B =
[[120 101 123 146]
 [109 141 132 152]
 [126 128 136 117]
 [110 148 138 137]]
B[0, -4] = 120
B[-3, -4] = 109
B[-3, 3] = 152
B[2, -3] = 128
B[3, -3] = 148
B[-2, 0] = 126

a = [113 134 121 151 103 147 152 149 144 104 153 145 140 140]
a[-14] = 113
a[-9] = 147
a[1] = 134
a[8] = 144
a[12] = 140

grid =
[[113 114 143 124 141]
 [123 123 113 144 130]
 [144 138 144 119 122]
 [126 143 131 131 131]
 [113 122 129 150 107]
 [134 132 131 109 110]
 [112 135 130 146 124]
 [140 112 120 138 148]
 [116 136 127 145 110]
 [107 118 119 145 138]
 [128 111 139 148 112]
 [114 111 138 120 134]
 [116 137 122 105 123]
 [134 144 139 132 134]
 [140 150 128 133 133]
 [109 124 127 149 132]]
grid[0, 0] -> 113
grid[2, 3] -> 119
grid[14, 4] -> 133
grid[9, 2] -> 119
grid[6, 2] -> 130
grid[12, 1] -> 137
grid[12, 3] -> 105
grid[13] -> [134, 144, 139, 132, 134]
grid[10, 2] -> 139
grid[6] -> [112, 135, 130, 146, 124]
grid[:, 2] -> [143, 113, 144, 131, 129, 131, 130, 120, 127, 119, 139, 138, 122, 139, 128, 127]
grid[12, 4] -> 123
grid[4] -> [113, 122, 129, 150, 107]
grid[15, 4] -> 132
grid[:, 4] -> [141, 130, 122, 131, 107, 110, 124, 148, 110, 138, 112, 134, 123, 134, 133, 132]
grid[5, 3] -> 109
grid[2, 4] -> 122
grid[7, 0] -> 140
grid[14, 3] -> 133
grid[3, 2] -> 131
grid[9, 0] -> 107
grid[10, 3] -> 148
grid[5, 2] -> 131
grid[14, 0] -> 140
grid[8, 0] -> 116
grid[5] -> [134, 132, 131, 109, 110]
grid[2] -> [144, 138, 144, 119, 122]
grid[13, 0] -> 134
grid[6, 4] -> 124
grid[0, 1] -> 114

arr =
[[131 127 143 132 118]
 [130 136 139 158 126]
 [139 143 119 103 149]]
arr[0][0] -> 131
arr[1][1] -> 136
arr[-2][4] -> 126
arr[:, -4] -> [127, 136, 143]
arr[1] -> [130, 136, 139, 158, 126]
arr[2][1] -> 143
arr[0][-2] -> 132

m =
[[125 128 130 129 127 119 131]
 [156 103 150 135 123 135 135]
 [114 148 114 130 126 129 129]
 [126 136 126 129 129 129 130]
 [127 123 129 125 127 110 128]
 [112 149 109 125 127 115 127]]
m[0, 0]	125
m[2]	[114, 148, 114, 130, 126, 129, 129]
m[:, 0]	[125, 156, 114, 126, 127, 112]
m[0, 3]	129
m[1, 3]	135
m[1, 6]	135
m[3, 5]	129
m[2, 0]	114
m[4, 5]	110
m[2, 6]	129
m[3, 6]	130
m[3, 3]	129
m[3, 1]	136
m[4, 3]	125

x =
[[132 131 115 130 124 126 122 139 116 133 129 127 123 127 141 138]
 [121 134 134 150 134 124 126 126 134 131 135 134 129 123 128 120]
 [118 125 130 127 142 134 118 139 125 120 131 132 130 132 120 117]
 [136 128 131 127 126 130 131 134 134 135 119 119 132 145 116 134]
 [133 131 115 130 124 126 121 138 116 132 129 127 122 127 141 138]
 [126 134 129 121 137 121 139 115 124 130 123 125 131 126 112 136]
 [116 132 134 144 140 127 120 131 127 125 135 136 127 125 124 120]
 [135 133 120 122 119 123 116 133 121 125 130 125 112 126 135 134]
 [129 123 126 120 133 136 125 143 135 127 123 122 133 143 120 121]]
x[0][0] -> 132
x[8][1] -> 123
x[:, 8] -> [116, 134, 125, 134, 116, 124, 127, 121, 135]
x[6][12] -> 127
x[0][11] -> 127
x[3][0] -> 136
x[6][9] -> 125
x[2][12] -> 130
x[1][9] -> 131
x[8][13] -> 143
x[3][1] -> 128
x[5] -> [126, 134, 129, 121, 137, 121, 139, 115, 124, 130, 123, 125, 131, 126, 112, 136]
x[4][1] -> 131
x[:, 3] -> [130, 150, 127, 127, 130, 121, 144, 122, 120]
x[3][2] -> 131
x[4][12] -> 122
x[5][13] -> 126
x[4][2] -> 115
x[:, 1] -> [131, 134, 125, 128, 131, 134, 132, 133, 123]
x[5][5] -> 121
x[8][6] -> 125
x[8][0] -> 129
x[5][12] -> 131
x[0][8] -> 116
x[2][11] -> 132
x[:, 13] -> [127, 123, 132, 145, 127, 126, 125, 126, 143]
x[8][3] -> 120
x[8][14] -> 120
x[5][11] -> 125
x[7][9] -> 125
x[7] -> [135, 133, 120, 122, 119, 123, 116, 133, 121, 125, 130, 125, 112, 126, 135, 134]
x[8][11] -> 122
x[2][15] -> 117
x[8][4] -> 133
x[4][3] -> 130
x[5][6] -> 139

X =
[[129 121 124 128 105 134 128 126 125 105 122 116 121 131 143 134]
 [129 131 120 118 130 130 131 110 124 110 128 137 121 111 147 131]
 [129 130 120 119 127 131 131 111 124 109 127 135 122 111 148 131]
 [129 121 123 128 105 134 129 125 124 105 122 117 121 129 145 134]
 [130 119 127 128 105 132 126 128 126 107 122 113 119 137 138 136]
 [133 121 134 116 128 118 120 119 132 120 126 120 108 143 123 146]
 [134 119 134 121 118 122 120 125 131 117 124 114 111 145 123 144]
 [129 128 120 122 119 134 131 115 124 106 125 131 122 113 148 131]
 [134 120 134 117 126 118 120 121 132 120 126 118 108 145 123 146]
 [131 119 128 127 105 131 125 128 126 108 122 113 119 139 136 137]
 [129 131 122 114 137 125 130 110 126 115 129 137 117 111 143 134]
 [133 119 132 125 109 128 122 127 128 111 122 113 116 144 129 140]
 [129 124 121 126 109 134 130 121 124 105 123 122 122 121 148 132]
 [133 124 133 114 137 118 122 114 132 120 128 127 108 136 123 146]
 [130 130 127 114 137 119 127 110 130 120 129 137 110 120 133 140]]
Indices start at 0.
(0, 0) = 129
(2, 7) = 111
(4, 12) = 119
(12, 6) = 130
(12, 7) = 121
(1, 12) = 121
(3, 12) = 121
(3, 4) = 105
(6, 3) = 121
(11, 13) = 144
(9, 10) = 122
(7, 8) = 124
(9, 6) = 125
(8, 8) = 132
(13, 9) = 120
(10, 7) = 110
(1, 4) = 130
(14, 9) = 120
(1, 10) = 128
(3, 3) = 128
(2, 1) = 130
(2, 6) = 131
(3, 15) = 134
(14, 8) = 130
(12, 14) = 148
(7, 5) = 134
(4, 0) = 130
(10, 1) = 131
(5, 3) = 116
(4, 14) = 138
(12, 9) = 105
(11, 15) = 140
(3, 8) = 124
(7, 13) = 113
(0, 7) = 126
(1, 8) = 124
(7, 7) = 115
(4, 10) = 122
(6, 0) = 134
(2, 14) = 148
